5; 18; 11; 10; 15; -1; -4; -2; -15
8; -14; -10; 21; -28; -4; 15; 41; 25
19; 17; 5; -6; -7; 25; 3; 21; -25
0; 26; 15; -14; -2; -5; 8; -25; -11
:
-15; 5; 18; 11; 10; 15; -1; -4; -2
25; 8; -14; -10; 21; -28; -4; 15; 41
-25; 19; 17; 5; -6; -7; 25; 3; 21
-11; 0; 26; 15; -14; -2; -5; 8; -25

-42; 22; -33; 4; 25; 43
42; 35; -42; -30; -15; 20
:
43; -42; 22; -33; 4; 25
20; 42; 35; -42; -30; -15

-14; -14
17; 14
10; 7
-22; -12
-26; -19
-21; -19
-10; -7
19; 14
-49; -38
-24; -21
:
-14; -14
14; 17
7; 10
-12; -22
-19; -26
-19; -21
-7; -10
14; 19
-38; -49
-21; -24

16; -10; 4; -14; 35; 2; 1; -10; 26; -12; -4; -23; 8
18; 2; 12; 6; -43; 0; -8; -7; -25; -12; -7; 25; -15
7; -9; -1; 15; 23; 3; 12; 0; 9; -10; 2; -2; -7
5; 8; -8; 8; 33; 2; -5; -21; 10; -26; 0; -4; 19
9; 13; -1; -2; 1; -2; -2; 20; -5; 10; -11; -8; -9
-7; 26; 19; -22; 18; -1; -5; -1; 22; -10; -9; -1; 7
24; -12; -8; 24; 50; -1; -1; 20; 4; 19; 4; 11; 4
:
8; 16; -10; 4; -14; 35; 2; 1; -10; 26; -12; -4; -23
-15; 18; 2; 12; 6; -43; 0; -8; -7; -25; -12; -7; 25
-7; 7; -9; -1; 15; 23; 3; 12; 0; 9; -10; 2; -2
19; 5; 8; -8; 8; 33; 2; -5; -21; 10; -26; 0; -4
-9; 9; 13; -1; -2; 1; -2; -2; 20; -5; 10; -11; -8
7; -7; 26; 19; -22; 18; -1; -5; -1; 22; -10; -9; -1
4; 24; -12; -8; 24; 50; -1; -1; 20; 4; 19; 4; 11

8; 10; 2; -2; -18; 11; -12; 2; -10
-16; -34; 49; 18; 16; -9; 6; 16; 7
-7; -15; 21; 7; 7; -5; 3; 7; 4
1; 3; -7; -4; -1; 0; -1; -1; 0
:
-10; 8; 10; 2; -2; -18; 11; -12; 2
7; -16; -34; 49; 18; 16; -9; 6; 16
4; -7; -15; 21; 7; 7; -5; 3; 7
0; 1; 3; -7; -4; -1; 0; -1; -1

-22; -43; 44; -11; -28
-39; 21; 30; -1; -38
:
-28; -22; -43; 44; -11
-38; -39; 21; 30; -1

2; -3; 7; 1; -10; -1; -3; -5; -20; 9; -30; -19
-5; -2; -11; 4; 12; -10; -3; 1; 13; -7; 11; 11
-9; 16; -3; 9; 3; -20; -8; -2; -6; -16; 22; 11
2; -3; -4; 1; -40; 10; 1; 4; -10; 9; -4; -3
-1; -8; -3; 7; -22; -27; -10; 4; 0; -14; 4; -6
:
-19; 2; -3; 7; 1; -10; -1; -3; -5; -20; 9; -30
11; -5; -2; -11; 4; 12; -10; -3; 1; 13; -7; 11
11; -9; 16; -3; 9; 3; -20; -8; -2; -6; -16; 22
-3; 2; -3; -4; 1; -40; 10; 1; 4; -10; 9; -4
-6; -1; -8; -3; 7; -22; -27; -10; 4; 0; -14; 4
---
21; -15; -35; 6; -27; 6; 14; 17; 5; -17; -23; 25; -7
-14; 5; 1; -9; -2; -6; -21; 5; -21; 0; -2; -10; -24
-16; 23; 25; -30; 29; -28; -29; -13; -35; 27; 3; -13; -21
34; -10; -16; -3; 1; -12; 30; -14; 20; 3; -18; 29; 29
0; 0; -3; -38; 8; -37; -4; -24; -26; 15; -26; 7; -9
:
21; -15; -35; 6; -27; 6; 14; 17; 5; -17; -23; 25; -7
34; -10; -16; -3; 1; -12; 30; -14; 20; 3; -18; 29; 29
0; 0; -3; -38; 8; -37; -4; -24; -26; 15; -26; 7; -9
-14; 5; 1; -9; -2; -6; -21; 5; -21; 0; -2; -10; -24
-16; 23; 25; -30; 29; -28; -29; -13; -35; 27; 3; -13; -21

0; 23; -2; 24; 10; 3; -11; -26; -21; -13; 12; 17; 20; -6; 13
-4; 22; -1; 20; 1; 2; -3; -10; -27; -4; 31; 7; 31; -8; 0
-11; 23; 20; 8; -20; 4; 16; -3; 3; -2; 30; -13; 19; -27; 26
-19; 30; 4; 23; 8; -2; 1; -16; 16; -17; 43; -5; 6; -7; 4
:
0; 23; -2; 24; 10; 3; -11; -26; -21; -13; 12; 17; 20; -6; 13
-4; 22; -1; 20; 1; 2; -3; -10; -27; -4; 31; 7; 31; -8; 0
-19; 30; 4; 23; 8; -2; 1; -16; 16; -17; 43; -5; 6; -7; 4
-11; 23; 20; 8; -20; 4; 16; -3; 3; -2; 30; -13; 19; -27; 26

-15; 21; 19; -36; 3; -18; -20; -7; 41; -17; -21; -21; -42; -13
-12; 9; -5; 18; 22; -16; -27; -2; 7; -18; -31; -28; 22; -28
-36; 17; -48; 0; 4; -36; 12; -26; -6; -31; 17; 13; 2; -9
-38; -45; 3; 6; 23; -32; 11; -43; 36; -35; 12; 22; 7; 17
-14; 26; 0; -24; -23; -17; 22; 2; 10; -12; 22; 29; -28; 11
:
-36; 17; -48; 0; 4; -36; 12; -26; -6; -31; 17; 13; 2; -9
-12; 9; -5; 18; 22; -16; -27; -2; 7; -18; -31; -28; 22; -28
-14; 26; 0; -24; -23; -17; 22; 2; 10; -12; 22; 29; -28; 11
-38; -45; 3; 6; 23; -32; 11; -43; 36; -35; 12; 22; 7; 17
-15; 21; 19; -36; 3; -18; -20; -7; 41; -17; -21; -21; -42; -13

-13; 3; 8; 21; 2; 24; 5; 26; -18; -26; 19; 21
-5; -1; -15; 35; -2; 29; -16; 36; -20; -17; 4; 4
:
-5; -1; -15; 35; -2; 29; -16; 36; -20; -17; 4; 4
-13; 3; 8; 21; 2; 24; 5; 26; -18; -26; 19; 21

-4; -3; 6; 9; -16; 13; 22; -15
-10; -7; -15; 11; 13; 14; -1; 12
17; -3; 4; 6; -36; -15; -25; -2
0; 20; -1; -18; -12; -24; -11; -9
19; -9; 5; -13; 0; 8; -13; -13
38; -35; 31; 1; -7; -26; -6; -2
17; -29; 18; 4; 2; -12; -23; -10
-19; 21; -20; -3; -2; 15; -3; 5
-4; -8; -14; 17; 2; 4; -7; 13
32; -8; 17; -8; -36; -28; -33; 3
:
-19; 21; -20; -3; -2; 15; -3; 5
-10; -7; -15; 11; 13; 14; -1; 12
-4; -8; -14; 17; 2; 4; -7; 13
0; 20; -1; -18; -12; -24; -11; -9
17; -3; 4; 6; -36; -15; -25; -2
19; -9; 5; -13; 0; 8; -13; -13
-4; -3; 6; 9; -16; 13; 22; -15
32; -8; 17; -8; -36; -28; -33; 3
17; -29; 18; 4; 2; -12; -23; -10
38; -35; 31; 1; -7; -26; -6; -2

-1; 3; 3
32; 0; -25
7; -17; 9
-32; 8; 10
9; 8; -5
36; -10; -11
-17; -21; 7
:
32; 0; -25
36; -10; -11
9; 8; -5
-1; 3; 3
-17; -21; 7
7; -17; 9
-32; 8; 10

12; 2; 0; -3; 3; 0; 36; -15
0; 4; -1; -2; 3; 0; 16; -18
-15; 6; -2; 0; 3; -1; -12; -19
:
-15; 6; -2; 0; 3; -1; -12; -19
0; 4; -1; -2; 3; 0; 16; -18
12; 2; 0; -3; 3; 0; 36; -15

4; 3; -3; 7; 3; -1; 30; -9; -13; -14; -8
-6; -5; -12; 17; -9; -6; 38; -24; -3; -10; -5
-6; -1; 4; -17; 9; 3; -3; 0; 9; -13; 22
:
-6; -5; -12; 17; -9; -6; 38; -24; -3; -10; -5
4; 3; -3; 7; 3; -1; 30; -9; -13; -14; -8
-6; -1; 4; -17; 9; 3; -3; 0; 9; -13; 22
